Below is a small trained network, with its code and all its weights. Each question gives an input and a class and asks what happens when units are switched off, that is, made to give their printed mean instead of their output.

import numpy as np


def w(rows, s, z=0):
    codes = np.array(rows[::2]) - 128.0
    scale = np.full(codes.shape[1], s)
    scale[-1] = z or s
    return codes * scale


def norm(h):
    return h / np.sqrt((h * h).mean(-1, keepdims=True) + 1e-5)


def f(y):
    return np.maximum(y, 0)


def log_softmax(a):
    a = a - a.max(-1, keepdims=True)
    return a - np.log(np.exp(a).sum(-1, keepdims=True))


def net(x, mask):
    res = np.array(x, float).reshape(1, 4) / 4 @ E
    u = 0
    for l in range(4):
        y = f(norm(res) @ A[l][:, :-1].T + A[l][:, -1])
        res = res + np.where(mask[u : u + 3], y, B[l][:, -1]) @ B[l][:, :-1]
        u += 3
    return log_softmax(norm(res)[-1] @ U[:, :-1].T + U[:, -1])


A, B = {}, {}
E = w([
[2,81,138,114,166,40,151,200,112,157,80],'x0',
[158,213,190,5,210,72,69,156,180,95,228],'x1',
[132,127,120,147,161,127,139,117,135,175,158],'x2',
[104,45,99,125,164,154,221,82,194,51,210],'x3',
],0.0054)
A[0] = w([
[134,33,121,177,45,141,107,101,76,103,223,175],'0.n1',
[137,120,172,38,209,77,96,165,135,168,107,165],'0.n2',
[100,151,78,90,111,50,134,77,52,215,2,4],'0.n3',
],0.0033,0.002)
B[0] = w([
[116,88,145,210,145,141,106,96,35,92,135,210],'0.n1',
[217,104,87,126,80,199,72,57,115,203,124,255],'0.n2',
[157,255,173,40,225,74,210,165,184,147,78,208],'0.n3',
],0.0071,0.0033)
A[1] = w([
[94,112,94,210,129,135,187,183,142,242,55,252],'1.n1',
[167,177,170,141,47,155,53,130,25,176,130,166],'1.n2',
[136,190,196,161,71,113,104,69,176,90,254,70],'1.n3',
],0.0036,0.0018)
B[1] = w([
[162,141,126,86,115,108,126,196,178,78,164,249],'1.n1',
[90,56,51,66,99,119,91,158,89,180,254,253],'1.n2',
[160,163,148,107,173,115,186,127,172,126,52,196],'1.n3',
],0.0084,0.0043)
A[2] = w([
[87,101,126,1,125,84,67,159,163,126,189,182],'2.n1',
[138,131,69,113,155,184,116,27,145,137,160,225],'2.n2',
[169,149,119,114,21,71,70,123,85,206,203,254],'2.n3',
],0.0048,0.00096)
B[2] = w([
[143,125,98,160,123,254,106,147,72,122,77,254],'2.n1',
[99,186,139,171,180,101,60,76,110,165,91,198],'2.n2',
[54,51,147,213,111,159,146,119,179,162,161,254],'2.n3',
],0.0087,0.0068)
A[3] = w([
[216,239,173,119,121,136,187,75,213,86,90,2],'3.n1',
[41,131,146,154,80,112,131,147,106,253,37,136],'3.n2',
[70,112,72,143,141,125,159,81,103,61,89,222],'3.n3',
],0.0042,0.00078)
B[3] = w([
[162,195,123,62,82,31,137,231,213,123,84,181],'3.n1',
[104,149,187,117,105,1,203,55,168,88,202,253],'3.n2',
[103,116,154,120,147,167,76,98,83,215,143,193],'3.n3',
],0.0076,0.0041)
U = w([
[14,13,118,151,75,138,151,177,94,166,168,114],'0',
[193,79,75,133,173,255,76,19,51,136,102,255],'1',
[165,212,147,73,134,32,200,154,145,100,79,83],'2',
],0.0057,0.00038)

Each question gives the input, the list of numbers given to net, and the class t.
The units are the neurons (one row each of A and B). Each row of codes is followed by its name. A weight is (code - 128) times the scale printed after its matrix; where a second scale follows, it is the last column's (A, B and U).
mask holds one flag per neuron, layer by layer. A switched-off neuron (its flag False) gives its mean, the last column of its row in B, instead of its output. The means were averaged over made-up inputs and are rounded, as every weight is.
A unit's drop is (log p(t) with every unit on - log p(t) with that unit switched off) / (log p(t) with every unit on - log p(t) with every unit switched off).
The circuit of an input: a set's keep is (log p(t) with only the set's units on - log p(t) with every unit switched off) / (log p(t) with every unit on - log p(t) with every unit switched off). Starting from all 12 units, units are removed one at a time, each time the one whose removal leaves the highest keep (on an exact tie, the one counted first), for as long as the keep stays at least 0.8.
units of the circuit, in order: the units of the circuit, biggest drop first
most important unit: the unit with the biggest drop
top k neurons: the k neurons with the biggest drops, biggest first
k most important neurons of layer l: the k neurons of layer l with the biggest drops, biggest first
drop of u: that unit's drop, to one decimal
input [-2,-2,-7,-6], class 0: units of the circuit, in order => (1.n2 2.n3)
input [6,1,7,8], class 1: most important unit => 2.n3
input [-1,4,8,3], class 2: units of the circuit, in order => (1.n2 3.n1 2.n3)
input [-7,-3,-4,-2], class 0: top 2 neurons => (1.n2 2.n3)
input [-7,8,4,2], class 2: units of the circuit, in order => (1.n3 3.n1)
input [-6,8,-5,8], class 2: units of the circuit, in order => (3.n1 1.n3)
input [-3,4,8,5], class 2: 2 most important neurons of layer 2 => (2.n3 2.n1)
input [-7,-3,-8,-6], class 0: units of the circuit, in order => (2.n3 1.n2)
input [2,4,-3,5], class 1: top 2 neurons => (2.n1 0.n3)
input [8,7,5,8], class 1: 2 most important neurons of layer 2 => (2.n1 2.n3)
input [5,0,8,-4], class 2: 2 most important neurons of layer 3 => (3.n2 3.n3)
input [2,-5,-4,-5], class 2: top 2 neurons => (0.n3 0.n2)
input [4,-2,1,-7], class 2: top 2 neurons => (0.n3 3.n2)
input [-2,-1,-1,-2], class 0: units of the circuit, in order => (2.n3)
input [7,8,7,8], class 1: 2 most important neurons of layer 2 => (2.n1 2.n3)
input [-3,1,5,5], class 2: top 2 neurons => (1.n2 2.n1)
input [-7,-6,-6,-5], class 0: 2 most important neurons of layer 2 => (2.n3 2.n1)
input [4,-1,-1,-1], class 2: top 2 neurons => (0.n3 1.n2)
input [6,5,8,6], class 1: 2 most important neurons of layer 2 => (2.n3 2.n1)
input [7,-3,-2,-4], class 2: most important unit => 0.n3
input [-3,-4,6,-6], class 0: top 2 neurons => (1.n2 2.n3)
input [2,4,-2,7], class 1: 2 most important neurons of layer 2 => (2.n1 2.n3)
input [-6,-4,7,-5], class 0: drop of 2.n3 => 0.2
input [-5,-7,-3,-6], class 0: drop of 1.n2 => 0.1
input [-4,-3,0,-4], class 0: drop of 2.n3 => 0.2
input [5,8,2,3], class 1: drop of 2.n1 => 0.1
input [4,4,-6,1], class 1: units of the circuit, in order => (2.n1)
